[[122 124 137 134 127 133 128 124 127 145 130 116 128 139 120 130]
 [129 116 133 116 133 132 127 126 130 113 126 116 131 122 114 152]]
:
[[129 116 133 116 133 132 127 126 130 113 126 116 131 122 114 152]
 [122 124 137 134 127 133 128 124 127 145 130 116 128 139 120 130]]

[[119 126 129 114 115 132]
 [116 124 135 133 142 128]
 [126 114 106 129 126 134]
 [141 147 144 143 109 115]
 [113 117 126 127 123 127]
 [145 123 116 105 121 117]]
:
[[126 114 106 129 126 134]
 [113 117 126 127 123 127]
 [145 123 116 105 121 117]
 [116 124 135 133 142 128]
 [119 126 129 114 115 132]
 [141 147 144 143 109 115]]

[[137 127 126 108 154 135 136 135]
 [125 153 122 133 115 107 109 140]
 [117 118 105 154 130 114 110 127]
 [129 100 105 136 145 130 133 107]
 [118 143 114 103 103 104 114 138]
 [129 155 136 148 104 114 145 129]
 [118 101 145 156 137 114 124 154]
 [114 148 114 105 101 155 144 154]
 [131 115 108 103 102 126 133 124]
 [138 142 151 121 106 129 136 137]
 [106 107 137 121 143 121 115 112]]
:
[[129 100 105 136 145 130 133 107]
 [118 101 145 156 137 114 124 154]
 [106 107 137 121 143 121 115 112]
 [131 115 108 103 102 126 133 124]
 [117 118 105 154 130 114 110 127]
 [137 127 126 108 154 135 136 135]
 [138 142 151 121 106 129 136 137]
 [118 143 114 103 103 104 114 138]
 [114 148 114 105 101 155 144 154]
 [125 153 122 133 115 107 109 140]
 [129 155 136 148 104 114 145 129]]

[[133 145 129 139 138 101 141 147 132 137 142]
 [105 123 148 118 116 128 133 130 104 114 121]
 [136 147 126 141 140 100 141 147 134 139 142]
 [123 139 141 135 132 115 142 142 121 130 138]]
:
[[105 123 148 118 116 128 133 130 104 114 121]
 [123 139 141 135 132 115 142 142 121 130 138]
 [133 145 129 139 138 101 141 147 132 137 142]
 [136 147 126 141 140 100 141 147 134 139 142]]

[[109 150 127 151 142 125]
 [115 145 131 145 140 129]
 [142 122 157 119 137 155]
 [145 116 149 114 129 148]]
:
[[145 116 149 114 129 148]
 [142 122 157 119 137 155]
 [115 145 131 145 140 129]
 [109 150 127 151 142 125]]

[[142 122 136 136 152 130]
 [133 114 130 133 142 138]
 [130 118 115 108 121 124]]
:
[[133 114 130 133 142 138]
 [130 118 115 108 121 124]
 [142 122 136 136 152 130]]

[[151 117 100 130 129 119 138 114 126 121 133 152 142]
 [128 111 129 137 151 121 118 126 146 131 133 137 114]]
:
[[128 111 129 137 151 121 118 126 146 131 133 137 114]
 [151 117 100 130 129 119 138 114 126 121 133 152 142]]
---
[[105 130 131 153 124 105 125]
 [123 105 130 131 153 124 105]
 [131 153 124 105 125 138 145]
 [153 124 105 125 138 145 114]
 [118 138 142 123 105 130 131]
 [138 142 123 105 130 131 153]
 [130 131 153 124 105 125 138]
 [142 123 105 130 131 153 124]]
:
[[131 153 124 105 125 138 145]
 [138 142 123 105 130 131 153]
 [118 138 142 123 105 130 131]
 [130 131 153 124 105 125 138]
 [105 130 131 153 124 105 125]
 [153 124 105 125 138 145 114]
 [142 123 105 130 131 153 124]
 [123 105 130 131 153 124 105]]

[[137 134 135 125 126 122]
 [132 140 123 138 123 133]
 [118 130 151 100 136 113]
 [134 129 132 142 127 134]
 [146 138 130 130 128 119]
 [141 123 119 131 114 143]
 [134 127 112 120 118 138]
 [127 139 133 120 129 127]
 [135 118 128 138 121 126]
 [128 143 129 129 135 129]
 [132 116 128 145 123 126]]
:
[[128 143 129 129 135 129]
 [132 140 123 138 123 133]
 [127 139 133 120 129 127]
 [146 138 130 130 128 119]
 [137 134 135 125 126 122]
 [118 130 151 100 136 113]
 [134 129 132 142 127 134]
 [134 127 112 120 118 138]
 [141 123 119 131 114 143]
 [135 118 128 138 121 126]
 [132 116 128 145 123 126]]

[[130 108]
 [153 129]
 [109 132]
 [102 156]
 [106 135]
 [101 141]
 [123 142]]
:
[[102 156]
 [123 142]
 [101 141]
 [106 135]
 [109 132]
 [153 129]
 [130 108]]

[[127 148 123 147 112]
 [145 115 118 147 127]
 [112 118 119 128 140]
 [125 149 121 128 113]
 [111 141 113 147 125]
 [123 117 123 147 106]
 [144 130 134 128 141]]
:
[[125 149 121 128 113]
 [127 148 123 147 112]
 [111 141 113 147 125]
 [144 130 134 128 141]
 [112 118 119 128 140]
 [123 117 123 147 106]
 [145 115 118 147 127]]

[[138 135 147 148 136 144 135 141 135 144 149 143 135]
 [147 146 116 115 147 118 146 150 146 118 115 119 146]]
:
[[147 146 116 115 147 118 146 150 146 118 115 119 146]
 [138 135 147 148 136 144 135 141 135 144 149 143 135]]

[[131 129 157 130 102 119 143 157]
 [111 134 111 149 148 105 124 151]
 [157 130 154 112 100 117 128 101]
 [139 141 154 108 116 122 140 152]
 [142 119 155 102 145 123 116  99]]
:
[[139 141 154 108 116 122 140 152]
 [111 134 111 149 148 105 124 151]
 [157 130 154 112 100 117 128 101]
 [131 129 157 130 102 119 143 157]
 [142 119 155 102 145 123 116  99]]

[[119 130 105 130 119 116 120 130 118 120 130 117 117]
 [135 123 114 123 135 137 134 123 135 134 123 137 134]
 [134 129 114 129 134 136 134 129 134 134 129 136 134]]
:
[[119 130 105 130 119 116 120 130 118 120 130 117 117]
 [134 129 114 129 134 136 134 129 134 134 129 136 134]
 [135 123 114 123 135 137 134 123 135 134 123 137 134]]
---
[[115 121 147]
 [125 121 133]
 [111 120 151]
 [125 121 133]
 [112 121 152]
 [149 122 102]
 [121 120 137]]
:
[[121 147 115]
 [121 133 125]
 [120 151 111]
 [121 133 125]
 [121 152 112]
 [122 102 149]
 [120 137 121]]

[[123 117 125 134 133 122 126 135 114 127 139 132]
 [115 111 122 139 133 108 133 136 115 124 146 129]
 [110 105 121 147 142 108 116 133 122 145 153 138]]
:
[[117 125 134 133 122 126 135 114 127 139 132 123]
 [111 122 139 133 108 133 136 115 124 146 129 115]
 [105 121 147 142 108 116 133 122 145 153 138 110]]

[[132 122 129 116 113 135 127 120]
 [133 136 120 124 127 124 128 131]
 [128 116 121 122 128 107 131 124]
 [128 139 133 137 126 141 123 130]
 [124 129 134 125 132 131 131 127]
 [123 124 127 129 132 119 133 132]]
:
[[122 129 116 113 135 127 120 132]
 [136 120 124 127 124 128 131 133]
 [116 121 122 128 107 131 124 128]
 [139 133 137 126 141 123 130 128]
 [129 134 125 132 131 131 127 124]
 [124 127 129 132 119 133 132 123]]

[[127 143 144 127 141 127 155 127 141 145 140 127 143]
 [128 132 132 128 130 128 106 128 130 132 130 128 130]
 [106 123 123 105 124 106 148 106 124 123 125 106 125]]
:
[[143 144 127 141 127 155 127 141 145 140 127 143 127]
 [132 132 128 130 128 106 128 130 132 130 128 130 128]
 [123 123 105 124 106 148 106 124 123 125 106 125 106]]

[[146 114 112 144 111 146]
 [134 130 137 128 128 119]
 [124 122 126 128 128 123]
 [113 136 123 118 107 109]
 [142 150 113 115 120 131]
 [128 134 141 130 121 121]]
:
[[114 112 144 111 146 146]
 [130 137 128 128 119 134]
 [122 126 128 128 123 124]
 [136 123 118 107 109 113]
 [150 113 115 120 131 142]
 [134 141 130 121 121 128]]

[[124 124 120 124]
 [125 125 136 125]
 [125 125 133 125]
 [124 124 114 124]
 [125 125 139 125]
 [124 124 120 124]
 [124 124 117 124]
 [123 123 106 123]
 [125 126 144 126]
 [125 125 144 125]]
:
[[124 120 124 124]
 [125 136 125 125]
 [125 133 125 125]
 [124 114 124 124]
 [125 139 125 125]
 [124 120 124 124]
 [124 117 124 124]
 [123 106 123 123]
 [126 144 126 125]
 [125 144 125 125]]
